Each row has a class, written as a number after it; each block has new classes, again numbered from 0 up.
[ 10  16   1  -7   3 -51 -14 -25 -15   4   4  25  34  -4  -1 -16 -41  -7
  -2 -10   5 -18  14  -2  13  -2  20   6 -16  -2   5 -10   0   6  10  -9
   1   9  10  -2 -13  -4  -4 -11  -5  -3  16  16   6   3] -> 0
[ -2  11 -11 -13   7 -24  27   6   9   6  -8  18  17  -3  17   2 -49   0
  11 -20  -1   1 -11  15   2   0  17  -1 -18 -10 -11   3   0 -13  -6  -4
  14   0 -14 -49 -23  -3  -1 -17   3   0   6  20  24   6] -> 0
[-15  -4   3   3   1  35   1  -7  -7   2  -1  -7 -14 -44  -4  11 -10   0
  -4  -1  -2   0  15   3 -14   0 -16   5   7  15   1  -1   4  -4   2   5
 -21 -10   2 -24   7 -21   2   7   4  -5 -17  -3   5   3] -> 0
[ 11   7  10  16  27  21  -8 -15  -1  -4  -5  16   9  -1  13  -5  -9  10
  12   2   9 -22  20   3  -4   2  11   7 -20  -6   1 -15  -4 -19   4   0
  -6   3   3  32 -10   6  -5   6   2  -3  -1   6  15  13] -> 0
[ -4   5   2 -17  -7 -24  11   2 -11   9  12  10  21   3  -1  -1 -44   9
  14 -16   3   0   2  -3   0   3  -6   3   5   2   1   0   2   9   3   5
   1  -1   5  15 -14  17  -6 -12   5   1   9 -14 -15  10] -> 0
[ 28 -10  -1   6 -11 -22  -8   6  -4 -13 -11   8   9  -2 -12 -26  20 -23
 -20   6  -5 -13  -6   3  11  -3  26   2  -9 -17   4 -19 -12  -3 -11 -14
  10   6  -5  11  16   1   1  -3 -25  -1 -11  23   6 -13] -> 0
[  1  12 -10  -8   2 -16   3   8   9  -1  -2  -2  10   0  11  -7 -42  -8
   4  -5  -4   2   7  15  -2   5  25  -3 -26  -9  -2   1   1  -8  -2  -7
  15  -5   6 -39 -13 -12  -8  -9 -14   4  -2  35  13  -1] -> 0
[  6  10  -7  -5  11  -7  12   6  18  -2 -11   3  13  -2  15  -3 -32  -1
   9  -7  -5   1   3  16   3   1  24   5 -19 -14  -7  -1  -4 -25  -3  -8
  12  -3  -4 -43 -15 -12   7  -8  -6  -1  -5  35  35   8] -> 1
[  9   1   2  12  18  59  -9  -7   2  -4 -12  -5 -20  -3  10   5   6   4
  -4   7   5  -9   3  -2 -12  -1  -1   3 -16   1  -3  -8  -5 -24   1   1
   0   5  -7  -8   9 -23   3   7  -4  -7 -31   8  20   7] -> 1
[  2   5  12   7  15  -1   4   0   1  -9  -5  12  14   4  14  -8 -17  10
  15  -5   0  -4  10 -20  -5   1  11   2 -18  -3   4  -5   1 -14   2   0
  -6   9  -2  23 -11  16  -2  -2   2   5  -3   2   2   9] -> 0
[-10 -10  -9  -9 -15  -6   1   0  -3   3  -3  -8 -11  -3 -10   1  -5 -11
 -10  -5  -3   6  -5  13  -1  -2   3  -2  14  -7  -5   2  -2   4  -9  -1
   9   0   2 -37   8 -18  -2  -5  -5  -4  -9  10   1  -9] -> 0
[ 15  -5   0   2   3  44 -19 -11  -2   7   0 -18 -32   2   2  17  -5  -1
  -1  -2   1  -5  -6 -12   5  -1 -21  -2   5  25  -3   4  12   8  17   2
   1  -9  -6   1  13 -15   4   5   0 -13  -4 -20 -19  -4] -> 1
[  7   1   4  10  15  25  -4   5  16  -8 -13   0   2   6  20  -5 -10  11
   9   0  -2  -2  12   1 -10   1  10  -3 -27 -10   0  -5  -1 -21  -4  -3
   4  -3  -2  -4 -15   0   5   1   4   3 -19  18  19  10] -> 0
[-12  21   0  -1  22  -4 -15  11  31 -12  -8 -27  16   3  15 -20 -12   9
 -12  20  -2  -9  42   9 -21   3  22 -12 -34 -10  13  15   4 -12  16 -11
  10 -23  32 -19 -14 -12   8   9  -5   5   7  41  26   2] -> 1
[ 15 -12   2   1  -4  -9   0  -9 -16  -4   0  25   6  -5  -3  -5  -8 -12
  -5  -2   0 -12  -9  -3  16  -2  18   2  -9  -5  -2 -17  -1  -8 -11   0
   3  14  -7  -1   2  -1  -1  -7  -8  -6  -6   2   9  -1] -> 0
[ 24   0  -5  15  15  65  -4  24  28 -13 -12 -25 -29   7  16  -4  11   2
   5  11  -5   0   0  12  -8  -1  -1  -4 -20  -8  -2   2  -4 -20   1  -1
   7 -15 -11   7   8   1   6  -3  -8  -1 -29  17  10   5] -> 1
[-12   1  -5   7   8  25   3 -18  -2   0 -11   8  -6 -15   2  11  13  -8
 -25  11  -2  -7  20  12  -3   0   4   6 -10   1 -26  -8  -3 -24 -13   2
  -6   8  -5 -54  -5 -34   3   2   7  -2 -14  13  41   2] -> 0
[ -1   9   8   0  11 -14  -3 -10   0   0 -12  10  14  -3   3 -11 -19  -6
  -2   7   4  -7  13   4  -3   3  22  -1 -17 -10   2 -14  -4 -16   3  -4
   6  -2   7 -11  -7  -6   2  -4  -2  -3  -2  18  19   2] -> 0
[  2 -10  -9  -1 -11  12  23  -6  -8  -5  -4  23 -10  -6  -2   6 -10  17
  -8 -16   3  -5 -26   4  16  -2   7   7   2  -3  -8  -7  -9 -12 -17   2
  -4  16 -15 -29   1 -13  -2  -9  -2  -4 -24   3  13   0] -> 0
[ 22  -9 -14   8  -3  63  -8 -12   6   1  -9 -10 -43  -7  -2  27 -13 -23
 -14   1  -4   3 -24  -6  15  -6  -8   3 -12  12 -13   3   0 -21 -18   0
  11  -2 -21 -51  28 -31   7  -5  -9 -14 -37  20   9  -8] -> 1
[ 34  -1 -17  -9  -3   9   5  16  12 -10 -10   4 -14   1   8   2 -35 -17
   5 -17  -2  -1 -29   4  16  -4   4  -2 -15   0 -13   3  -3 -11  -2  -8
  20  -2 -21 -18   4  -1   4  -5 -10   0   3   6  -6  -9] -> 1
[-16  13  -1  -1  16  -8 -21 -16   1   1  -5  -2  15  -6   3 -15  -8   1
 -12  13   2  -9  35  10  -7   2  24  -3 -24  -4   3  -7  -1 -14   2  -3
   3  -1  21 -35 -11 -34   4   2  -8  -4  -3  34  39   1] -> 0
[ 16  -8   2   2   4   8  -9   0   2   0  -7 -11  -1  -3   9  -7 -38  -4
   0  -2  -1   1  19   3  -1  -3  19  -1 -17  -3   3  -4   2  -6   5  -9
  10  -8   1   0  -7  -3   3   1 -13  -4 -17  22  -4  -5] -> 1
[-11  -8 -12  -5 -17 -27   7  -4 -20   1   5  12   8  -2 -10  -6  -7 -11
  -6  -8  -2   0  -1   6  -4  -2   9   7  11  -6   5   0   6   9  -8   0
  21   5  -4  -7  -9  -8  -4 -11  -2   6 -11   2  -4  -3] -> 0
[ -7  13   1   5   8   7   0 -15   0   2  -5   3  -8  -4  -5   9   1  -4
  -8  -1  -2  -4   7   7  -2  -2  -1   3  -6   2  -7 -13   4  -7  -5  -2
   1   6  -2 -23  -1 -20   4  -2   1  -7 -11   2  15   0] -> 1
[  6   4   2  17  26  31  -7  -1  16 -11 -14   1  -6  -1  15  -6  12   5
  -3  16   1 -13   9   4  -6   4  10  -2 -26  -9   3  -7   3 -21   1  -4
  -2  -5   3   2  -7  -3   2   0 -12   0 -12  22  33  11] -> 1
[ -4   5   4   8   7   2  11   6   9  -9 -11   1  13   4  14 -10   1   6
   7  14  -4   2  14   2 -11  -2  16  -4 -13 -14  11  -2  -7 -18  -5  -4
 -11   1   0   5 -13  10  -8  -1  -1   5 -13  11  12  11] -> 1
[  1   5   1  -9  -5 -17   3  -2  -3   6  -1   5   6  -1   0  -5 -17  -3
   3  -6  -7   0   3   5  -3   0   9   2  -5  -2   0   1   1  14  -4  -4
   8  -2   5 -16  -9  -4 -19  -7  -2   2  -2   9   5   0] -> 0
[ 58  -1   5   6   8  22 -29  15  13 -17  -2 -29 -15   6   4 -18  -1  -2
  -1   9   6 -10   8 -21  17  -4   0  -3 -22   0   4   2  -8  12  19 -11
  12 -19   7  61  16  22   3  11 -29  -3   0  12 -32 -10] -> 1
[  3   3  -5   1  -2 -16  -4 -12   0   1 -14  14  14  -8  -2  -9   4 -29
 -17  12   0  -6   2   9   7   7  14   5  -8  -7  -3 -10  -3 -15 -18  -2
   2   8   6 -22   2 -18   3   0 -11  -5  -4  22  23  -2] -> 0
[-11  11  -8  -8  13   2 -20   2  12  19  10 -26  -4   3   5  -7 -30   0
 -14   0 -12   7  24   4  -8   3   5 -11 -17  11  -1   8   2   7  20  -7
   6 -20  11 -24  -9 -18   8   8   0  -3   7  17  -1  -3] -> 1
[  1   8 -17 -18   0 -34  19  -8  -7  12  -9  27  11 -14   1   5 -41 -22
  -7 -20   1  -6 -32  12  24  -6  27   3 -14  -5 -13  -2  -1 -18 -21  -7
  16  19 -21 -66  -8 -19   4 -21   1  -3   0  20  30  -8] -> 0
[-10   6  12  11  12 -22  -7 -37 -14  -3 -11  33  33  -8  -4 -18  -9  -7
  -5  10   4 -23  26   7   1  -1  24   5 -19 -16  11 -22 -12 -18 -25   0
  -9  19   8  -3 -11 -17  -5  -1   3  -6   2  18  30  -1] -> 0
[ 22 -11   5  -5 -21 -33   9  13 -14  -1  -7  17   8   2 -11  -5 -22  -7
   5 -18  -2  -2 -11   1  19   1   6   6  -6  -6  -2  -3  -2  14  -4  -5
   6   6 -11  24  12  21  -7 -12 -11   6  -6  -4 -29  -7] -> 0
[  0  -5 -12   4   3  25  -8   8  -4 -12 -17 -11 -16  -3  -4  -6  14 -18
 -15   9  -9   7   5   9   0   2  14  -4  -9  -5  -7  -9   0 -20 -12  -5
   8  -3  -1 -45  10 -31  11   2 -13  -1 -31  27  24 -10] -> 1
[ -5  -6   9 -10  -5 -17  24   5  -3   4 -14  15   8   2   9   4 -42   2
  17 -24   4   8  -7   7   3  -5   3  -1  -2 -18  -4   5   1  -8 -15  -2
   7   5 -14 -14  -7   7  -2 -16  -2   8 -12   2  -5  10] -> 0
[ 19   6  -6  -4 -15  22  17  17 -14  -8  -3  -3 -25   4   3   7 -15 -11
   5 -18  -7   7 -23  -4   6  -1  -9   5  11  -3  -7   6  -4  -1 -16  -1
   7   2 -16   3  21  12   0  -4 -13  11 -29  -7 -23  -6] -> 1

A new block, with new classes numbered from 0.
[-25   2 -12 -24 -17   3  -6  -9 -18  20  14 -15 -25 -12   5   2  12 -38
  35  -8 -23  -3  12   9 -25  -4   4 -23   5  18  -3 -15 -11  -2  -7 -14
   6  14  -8   0  -4 -16  -6   4   9   2   5 -19 -25  -5] -> 4
[  2  10   4  -3   1  -8  -9  14   5  -1   3 -12 -10 -17 -21   8  -3 -34
  -4   4  31  18  22   2 -46  10 -27  -4   0  10 -18  10  -3  -3   6   4
  -4   2 -14  -4  -6  21   9  -2  13   4  13  14 -10  -1] -> 0
[ 17   5  13  29  -1 -14   5  32  16   0   4  -1   4  -7 -32  -9  -3  -8
  -3  34  67  11  31  17 -43  14   2  11  13  -4 -17  30 -18  -2  14  14
   9   8  -9  -1  -6  13   8   4  29  -5  13  28  -2   6] -> 0
[-15   4  -5   2 -30  -3 -11  22  14   2  -5 -24  12   3   6   5   9   0
 -17  -5 -23 -10  24   6  53   7 -24 -12  -1   3   3  -2   1  -6   2 -27
 -14 -14  -9  12  -6 -29  10 -10 -33   7 -26 -43   5 -12] -> 3
[-16  18 -10  10  -5   4 -34   3  23  10 -10 -11 -10 -23 -29  13  20 -16
   5   7 -26 -33  19   0  11   2   3  -7   6  16 -23  -4   7   2   8 -27
   6   0  -4  -5 -36 -33  -3 -21  20   5 -10 -34 -22  -5] -> 1
[  6  -6  -1 -23   7 -16   9   6 -49   3   6  -2 -14   0  -3   8   2  -5
  16   6  41   6   9  17 -30   2  12   0  12   3   5   4  12  13   5   2
  15  18  -9  -3 -12 -16 -18  -1  15 -11  10   3 -23  -1] -> 4
[-15  -3 -19 -19 -11  -6   1  -8 -22   4  26  -5 -36  -6  -2  -3  24 -24
  41   0 -20  -4 -11   7  -2   5 -14 -12  -9  11   5   0  10   4  -8  -4
   5   6  -9   3 -10  18  -9   6   5   0   3  -4  -3   0] -> 4
[  8   7  12   9  17  -9  -5  14  20   8 -13   0  -6  -4 -31  -5  -2 -21
   1  19  63  23  56  12 -44   6  25  12  31  -1 -16  -1  -3   1  15 -26
   3  14   5 -13  -7 -20  -1   8  28  -8  21  19  -7   2] -> 0
[  1   0  -1  19  15  -6 -25   3  17   7 -12 -12   8 -24  11   4  11  -9
 -19  12  14 -17 -11   6  -9  10   8   3   2   4 -21   1   4  15  12 -17
   7  11  -4  -3 -23   0   1  -9  21  -1   1  23   0  -9] -> 1
[ 28  -9   9  27  12 -11  -7  35  16  -1 -14 -27  13 -14 -17  -1  -4  21
 -39  17  45 -15  -1   4  -1   7  -3  23  -2 -14 -16  -1  -9   7   8  -8
   1  -9   2  -6 -26  15 -11  -5  25  10   2  38  13  -3] -> 1
[-10   0   1   1 -25  -3  -5  22  15   7 -11 -24  -3   0  13   2   5 -15
   7   5 -28 -22  36   2  37  11 -10 -22   6  -1  14  -7  -1  17   2 -24
 -11 -10  -6   4  -2 -52   1  -4 -23   4 -22 -22 -18  -4] -> 3
[ 21   8  -2   0  -4  -7 -27  18  10   2  -1 -14  -2 -27  -3   4  16  -7
 -29 -14  -9 -31 -23  -3 -18   7  -7   4 -14  -2 -30   3  -1   8  10 -19
  -4  -9  -4  20 -16  -7  -8 -12  30   5 -10  23  -2   1] -> 1
[  4   5  27   6  -9  -1 -19   3   1  -8  20  -5   4  -1  -8 -10  11 -31
 -25  12  28  -3  28  -1  -8  25  11  -3  19   6 -10   1   8  16  11   3
 -11   1  -1   1  -3   2  -7   4  -6  -4  -9  34  -2   6] -> 2
[ -7 -10 -15 -15  -1 -12   3   5 -14  14  12  -8 -16   3 -25   2   1 -16
  16   0  15   3 -17  20 -16  -2   0  -8  -1 -10   1   3  -7   6   0   1
   8   7 -11  -4 -11  11  -4  -2  19  -2   2   9 -13 -23] -> 4
[  0  -3   9  -1  16  -5 -24   7  23   4 -18  -9  12 -23 -18   0   7  -7
 -17   7  -3 -34  15  14  -5   4  14  12   2   5 -15  -5  20   4   6  -8
   7   1   4 -10 -16 -17   0  -4  23  -2  -2  16 -15  -1] -> 1
[ 11   6  14   9 -21 -17  -2  32   0  -5  21 -19  10 -11  -9   0   6  -9
 -11  16  28  16  -6 -12 -41  21 -28   4   2  -8 -15  16 -12   0   8  -3
 -13 -12 -30   8 -12  47   4  11  10 -31   0  20   3   8] -> 0
[-32   5  -5  -7 -30  11 -12   3   6   4 -15 -23  -2   7   9  -9  12 -16
 -14  -1 -46 -15  11  -4  25   3 -28 -21   4   9   9  -4   5  18  -6 -40
 -11 -21  -8   8   8 -38   7  -8 -30   2 -26 -35 -22 -10] -> 3
[-10   0  -2  -5 -16  -5   9  19  27  -1 -26 -32 -11  14  38  13   6 -25
  -2   1 -28 -17  61   6  32   6 -11 -26  28   3  11  -5   4  10  -5 -16
  -5 -14   2   1   2 -70   8   2 -25   1 -12 -32 -25 -13] -> 3
[  7   5   1  11  24  -4 -27  31  28   5 -22   1  22 -19 -19   1  -4   3
 -24  17  29 -20  19  11  -9   5  13   4   6  -2 -21  -6  -1   2   5 -18
  10  21   7  -6 -20 -14   2  -4  23  -8  -2  22  -5  -7] -> 1
[ -5  -2  13  18 -23   0   6  12   8  -9   8  -5  11  -9  -2  -2   9 -21
 -17   8  25  -3   7  -3  -4  19  -3  -4  11  -4  -6  13  -3  22   1  -2
  -9  -7  -4   0  -3   8   8   9  -7  -6  -4  24  -9   5] -> 2
[-14   6   3  -6 -16 -11 -13  13   4   7   7   1 -12 -14 -13   4  13 -50
  13   0  21  14  17  -7 -45   7  85   0   5  17 -23   3  -7  -3  10  -2
  -5   9  15  -3  -6   8   6   1  26   2  16   8  -1   2] -> 0
[ -7   2  13  -3   6  -8   2  26   9  -9  -1 -17  -8 -16  -2   6  13 -36
 -13  -6  20  -2  14   8  -7  19  -1 -13  12  -2  -6   8  -8  19  -1  -2
 -16 -21 -14   0 -26  -5   8  17  -7  -1  -2   4 -14 -13] -> 2
[-18   0  19  15 -11 -10  -3  32  35   9 -33 -23  11  12   1  -2  29   6
   4   1   2 -10  54   8  28   7  -1 -17  26  -2  27  -8   4  11   3 -17
   2  -8   6  -5 -11 -77  -2  -7 -27  -3  -6 -17 -21   1] -> 3
[-11   7 -11 -13  -8  -4   7  -1 -23   4   8 -12 -21   4  -3   5  18 -14
  25  -8  -8   1  -2  11 -30 -16  -4 -23  -3  15  -2  20   9   9  -6  -4
   1  -4 -12   2  -9  -5 -10  -9  10 -10   4  -9 -14   7] -> 4
[-16   0  -6  10 -10 -11  16  22  15   3 -20 -17  11   1   4   6  -2  -2
 -14  -1  -4  -5  30  15  33   6  -4  -2  18  -2  20  -8   6 -38  -2 -21
   4 -30  -7  -4  -3 -47   4  -4 -32   8 -14 -35  -9  -9] -> 3
[ -5   8  -8  -5   3  -1 -31   4  10  24  -9  -8  -6 -25 -21   2   8 -14
 -19  11 -15 -26  -1   5 -13   0  -3   4   2  12 -23  -3   9  -2  13 -30
   7   8   7  -2  -5 -14  -5 -12  25 -17  -1  -3 -12  -7] -> 1
[  3  16  10  -2 -15  -4   2  24  12   2   6 -24  -6  -4 -11  10  13 -45
  -7   0   9 -11  23  -4   1  17  -4  -9  15  -9 -11   0   2   9  -2   0
  -7 -17 -18   1   4 -23  -9   6   0   3  -4  -5 -10   3] -> 2
[  9   0   7   6  15  -9 -25  25  19   3 -16  -8  15 -13  -7  14  11  -1
 -17   1  25 -16   4   2  -2  13   7  16   2  -2 -23  -3   0  13  15 -17
   8   5  -2  -2 -28   0  -4 -12  17   8  -3  33   5   0] -> 1
[  7  -1  15  15  10 -14   3  25  13   8 -11  -7   9  -3  -7  -3   1 -18
  -9   7  63   8  50  12  -1  18  18 -10  39  -5   5 -10  -4   7  14  19
   2  11  10  -6  -6 -31 -12   8   4   3   5  36  -9   3] -> 2
[  4  -1  -2  -7 -12 -13   6  25 -42   5  25 -21  -8   1  16   5  10 -10
  20   7   3   6 -22   3 -41   0  -9 -12 -15  11  -6  12  -5   7  -7 -10
   3   4 -28  11 -24  25  -9  -1  11  12  -3  -1  -9  -5] -> 4
[ -4  -9  -2 -12  -4   2   8   6 -29   3   9  -1 -15  -9   4   0   6  -1
  17  -4  -4  11 -14  10 -12  10  -3  -7  -3   0  -1   2   1   6  13   5
  41  11  -8   3 -13  17   2  -1  14   1   6  -3  -6  -3] -> 4
[  1   4  13   9  -4  -4 -10  20   7 -34   4 -12   1  -1  -9   4   7 -25
 -24  10  10   4  18   4 -28  15   2  -5  22   3 -10   1   4   2   8  -5
  -7  -7  -4  -3 -18   7   2   4   0 -12   5  19  -6  -2] -> 2
[ -1  -2 -11  -9 -14 -24  14   9 -25   8  11  -2 -19  -8   3   2  -1 -18
  19  -7  19   3   3   9 -29   5  17 -16  10  11   9   8  10   4   4  -6
   8  16  -5  -8 -11 -17   0   6  11   4   6  -2  -8   4] -> 4
